Below are the code and all the weights of a small trained network. Each question names an input and a target symbol and asks about switching units off, where a switched-off unit gives its printed mean instead of its output.

import numpy as np


def w(rows, s, z=0):
    codes = np.array(rows[::2]) - 128.0
    scale = np.full(codes.shape[1], s)
    scale[-1] = z or s
    return codes * scale


def norm(h):
    return h / np.sqrt((h * h).mean(-1, keepdims=True) + 1e-5)


def f(y):
    return np.maximum(y, 0)


def softmax(a):
    e = np.exp(a - a.max(-1, keepdims=True))
    return e / e.sum(-1, keepdims=True)


def log_softmax(a):
    a = a - a.max(-1, keepdims=True)
    return a - np.log(np.exp(a).sum(-1, keepdims=True))


def net(x, mask):
    ids = ['αβγδεζηθλμξπστφω'.index(c) for c in x.split()]
    T = len(ids)
    res = E[ids] + P[:T]
    u = 0
    for l in range(3):
        q, k, v = (norm(res) @ M[l].T for M in (Q, K, V))
        z = softmax(np.where(np.tri(T) > 0, q @ k.T / 4**0.5, -1e9)) @ v
        res = res + np.where(mask[u], z, O[l][:, -1]) @ O[l][:, :-1]
        u += 1
        y = f(norm(res) @ A[l][:, :-1].T + A[l][:, -1])
        res = res + np.where(mask[u : u + 4], y, B[l][:, -1]) @ B[l][:, :-1]
        u += 4
    return log_softmax(norm(res)[-1] @ U[:, :-1].T + U[:, -1])


Q, K, V, O, A, B = {}, {}, {}, {}, {}, {}
E = w([
[25,39,229,46,106,5],'α',
[175,226,161,135,91,179],'β',
[175,213,121,162,123,112],'γ',
[131,96,187,124,157,80],'δ',
[174,162,83,162,191,122],'ε',
[158,175,228,110,95,66],'ζ',
[188,181,166,151,122,81],'η',
[65,143,250,106,86,111],'θ',
[134,70,135,114,214,114],'λ',
[97,184,177,106,125,93],'μ',
[101,43,132,99,175,190],'ξ',
[187,152,156,163,182,94],'π',
[90,211,105,117,12,204],'σ',
[189,141,165,103,146,59],'τ',
[74,215,113,115,83,163],'φ',
[137,233,119,155,124,44],'ω',
],0.015)
P = w([
[167,98,72,135,133,171],'0',
[72,147,150,170,133,56],'1',
[116,242,152,44,174,66],'2',
[120,116,233,156,185,189],'3',
[154,134,121,148,120,78],'4',
[114,199,182,6,132,53],'5',
[127,107,213,145,172,212],'6',
[160,130,113,141,114,85],'7',
],0.017)
Q[0] = w([
[200,114,19,198,74,169],'0.h0',
[146,110,171,143,144,79],'0.h0',
[189,100,97,144,121,163],'0.h0',
[142,58,26,167,3,127],'0.h0',
],0.0068)
K[0] = w([
[192,157,47,140,58,151],'0.h0',
[175,210,114,147,173,78],'0.h0',
[212,2,156,140,139,164],'0.h0',
[100,115,58,125,68,134],'0.h0',
],0.0088)
V[0] = w([
[44,181,191,172,161,107],'0.h0',
[106,224,157,153,255,44],'0.h0',
[233,109,71,160,198,132],'0.h0',
[169,126,76,167,64,161],'0.h0',
],0.0061)
O[0] = w([
[214,85,52,59,74,223,209],'0.h0',
[230,109,29,109,128,128,255],'0.h0',
[2,124,121,127,95,137,81],'0.h0',
[42,25,69,111,140,68,50],'0.h0',
],0.0068)
A[0] = w([
[123,182,139,59,17,149,121],'0.n0',
[167,183,86,180,111,130,97],'0.n1',
[111,155,146,2,175,99,227],'0.n2',
[171,63,78,122,215,180,4],'0.n3',
],0.0094,0.0029)
B[0] = w([
[248,159,178,137,222,17,225],'0.n0',
[157,164,227,155,145,157,193],'0.n1',
[204,211,78,158,154,219,254],'0.n2',
[142,140,163,38,112,114,162],'0.n3',
],0.011,0.0073)
Q[1] = w([
[147,141,161,128,111,49],'1.h0',
[150,135,64,109,132,5],'1.h0',
[143,136,147,116,143,162],'1.h0',
[142,150,162,183,158,137],'1.h0',
],0.014)
K[1] = w([
[174,123,117,131,130,120],'1.h0',
[253,113,150,114,103,128],'1.h0',
[123,146,108,139,102,125],'1.h0',
[118,150,129,184,120,92],'1.h0',
],0.015)
V[1] = w([
[110,165,254,75,97,115],'1.h0',
[171,26,166,74,172,49],'1.h0',
[38,69,168,123,147,143],'1.h0',
[139,179,106,120,178,200],'1.h0',
],0.0069)
O[1] = w([
[45,191,99,171,99,141,169],'1.h0',
[80,133,202,147,218,26,141],'1.h0',
[70,198,253,64,74,196,1],'1.h0',
[112,75,86,146,232,200,185],'1.h0',
],0.0072,0.0061)
A[1] = w([
[193,144,179,198,128,146,4],'1.n0',
[174,139,79,138,75,170,17],'1.n1',
[61,95,203,123,133,189,176],'1.n2',
[173,167,254,161,135,77,36],'1.n3',
],0.0068,0.0018)
B[1] = w([
[75,84,159,64,111,179,239],'1.n0',
[111,1,120,192,113,32,155],'1.n1',
[176,222,185,121,60,84,155],'1.n2',
[37,52,83,84,81,143,255],'1.n3',
],0.0087,0.0051)
Q[2] = w([
[184,133,52,70,138,11],'2.h0',
[100,133,138,122,138,208],'2.h0',
[127,189,123,118,121,153],'2.h0',
[117,178,55,154,55,2],'2.h0',
],0.0096)
K[2] = w([
[248,131,58,112,95,91],'2.h0',
[40,132,47,102,148,144],'2.h0',
[95,176,155,73,105,167],'2.h0',
[254,153,203,132,118,81],'2.h0',
],0.0093)
V[2] = w([
[222,189,165,254,149,186],'2.h0',
[147,83,133,68,9,141],'2.h0',
[138,68,196,171,128,129],'2.h0',
[121,117,165,200,126,29],'2.h0',
],0.0084)
O[2] = w([
[6,176,159,171,60,178,255],'2.h0',
[231,170,140,196,95,153,4],'2.h0',
[136,46,255,229,119,139,96],'2.h0',
[82,98,136,132,47,56,170],'2.h0',
],0.0086,0.0057)
A[2] = w([
[73,20,202,180,112,75,193],'2.n0',
[172,94,223,45,143,254,117],'2.n1',
[127,140,253,158,206,204,2],'2.n2',
[130,232,125,63,142,121,136],'2.n3',
],0.0073,0.0035)
B[2] = w([
[162,113,127,110,141,208,194],'2.n0',
[35,113,54,182,89,50,254],'2.n1',
[147,170,168,194,248,119,173],'2.n2',
[187,150,107,37,84,128,245],'2.n3',
],0.011,0.0057)
U = w([
[129,28,102,116,168,26,90],'α',
[124,171,221,180,172,129,182],'β',
[78,170,108,195,64,173,222],'γ',
[195,13,167,170,209,151,110],'δ',
[59,136,92,197,254,114,111],'ε',
[192,97,178,146,32,82,71],'ζ',
[163,68,151,194,47,164,251],'η',
[203,52,229,120,148,98,46],'θ',
[157,117,115,30,218,159,84],'λ',
[194,216,86,107,119,180,174],'μ',
[31,103,121,36,117,123,193],'ξ',
[159,71,70,169,162,252,103],'π',
[77,128,205,145,177,7,84],'σ',
[158,92,53,240,110,76,103],'τ',
[112,176,199,101,94,83,227],'φ',
[84,166,58,146,12,53,46],'ω',
],0.011,0.0028)

Each question gives the input, a string of symbols that net reads in full, and the target symbol t.
The units are the heads (4 rows each of Q, K, V and O) and the neurons (one row each of A and B). Each row of codes is followed by its name. A weight is (code - 128) times the scale printed after its matrix; where a second scale follows, it is the last column's (O, A, B and U).
mask holds one flag per unit, layer by layer, with each layer's heads first. A switched-off unit (its flag False) gives its mean, the last column of its rows in O or B, instead of its output. The means were averaged over made-up inputs and are rounded, as every weight is.
A unit's drop is (log p(t) with every unit on - log p(t) with that unit switched off) / (log p(t) with every unit on - log p(t) with every unit switched off).
unit that matters most: the unit with the biggest drop
top k neurons: the k neurons with the biggest drops, biggest first
top k neurons in layer l: the k neurons of layer l with the biggest drops, biggest first
input τ η α π ζ σ α, target ξ: top 4 neurons	[1.n0; 1.n3; 0.n0; 0.n3]
input λ τ π ω, target σ: unit that matters most	0.n2
input σ α π β δ φ γ τ, target τ: top 2 neurons	[0.n0; 2.n3]
input τ α π δ γ, target γ: top 3 neurons in layer 0	[0.n0; 0.n1; 0.n2]
input ω π μ β γ, target γ: top 3 neurons	[0.n1; 0.n0; 0.n2]
input ω ξ λ δ π τ τ, target τ: top 2 neurons	[2.n1; 0.n0]
input λ τ β μ ε γ α, target σ: top 3 neurons	[2.n1; 0.n0; 0.n2]
input τ α τ τ ξ ω λ δ, target δ: top 2 neurons	[2.n1; 2.n0]
input σ σ μ τ λ δ α, target ω: top 3 neurons	[0.n2; 2.n1; 0.n0]
input δ α β τ ω, target ω: top 2 neurons	[0.n2; 0.n0]
input η τ τ θ, target ζ: top 3 neurons	[0.n2; 0.n0; 2.n1]
input ε α α θ τ μ α, target λ: top 4 neurons	[0.n2; 0.n0; 0.n1; 1.n3]
input τ η λ μ α φ θ, target ξ: top 2 neurons	[1.n0; 1.n3]
input α η ε σ, target ε: top 2 neurons	[0.n2; 0.n0]
input σ σ μ γ δ η μ π, target π: top 3 neurons	[0.n0; 0.n1; 2.n0]
input β θ θ μ, target γ: top 3 neurons	[0.n2; 2.n1; 1.n3]
input α ω ε η, target ε: top 2 neurons in layer 2	[2.n2; 2.n1]
input μ τ δ α α ξ θ, target π: top 2 neurons in layer 0	[0.n0; 0.n1]
input ξ β β α τ π ξ, target β: top 2 neurons in layer 2	[2.n2; 2.n1]
input α ξ λ η, target ε: top 2 neurons in layer 2	[2.n1; 2.n2]
input β α α ξ, target γ: top 2 neurons in layer 0	[0.n2; 0.n0]
input β ξ α α ε ω θ, target γ: top neuron in layer 0	[0.n2]
input λ ω μ γ ε, target ε: top 2 neurons in layer 0	[0.n2; 0.n1]
input β ω ξ α, target γ: unit that matters most	1.h0
input β η μ τ ξ α τ, target γ: top 2 neurons in layer 0	[0.n0; 0.n2]
input φ α τ τ θ, target θ: top 2 neurons in layer 2	[2.n1; 2.n0]
input ξ τ γ α η, target η: top 3 neurons in layer 0	[0.n1; 0.n2; 0.n0]
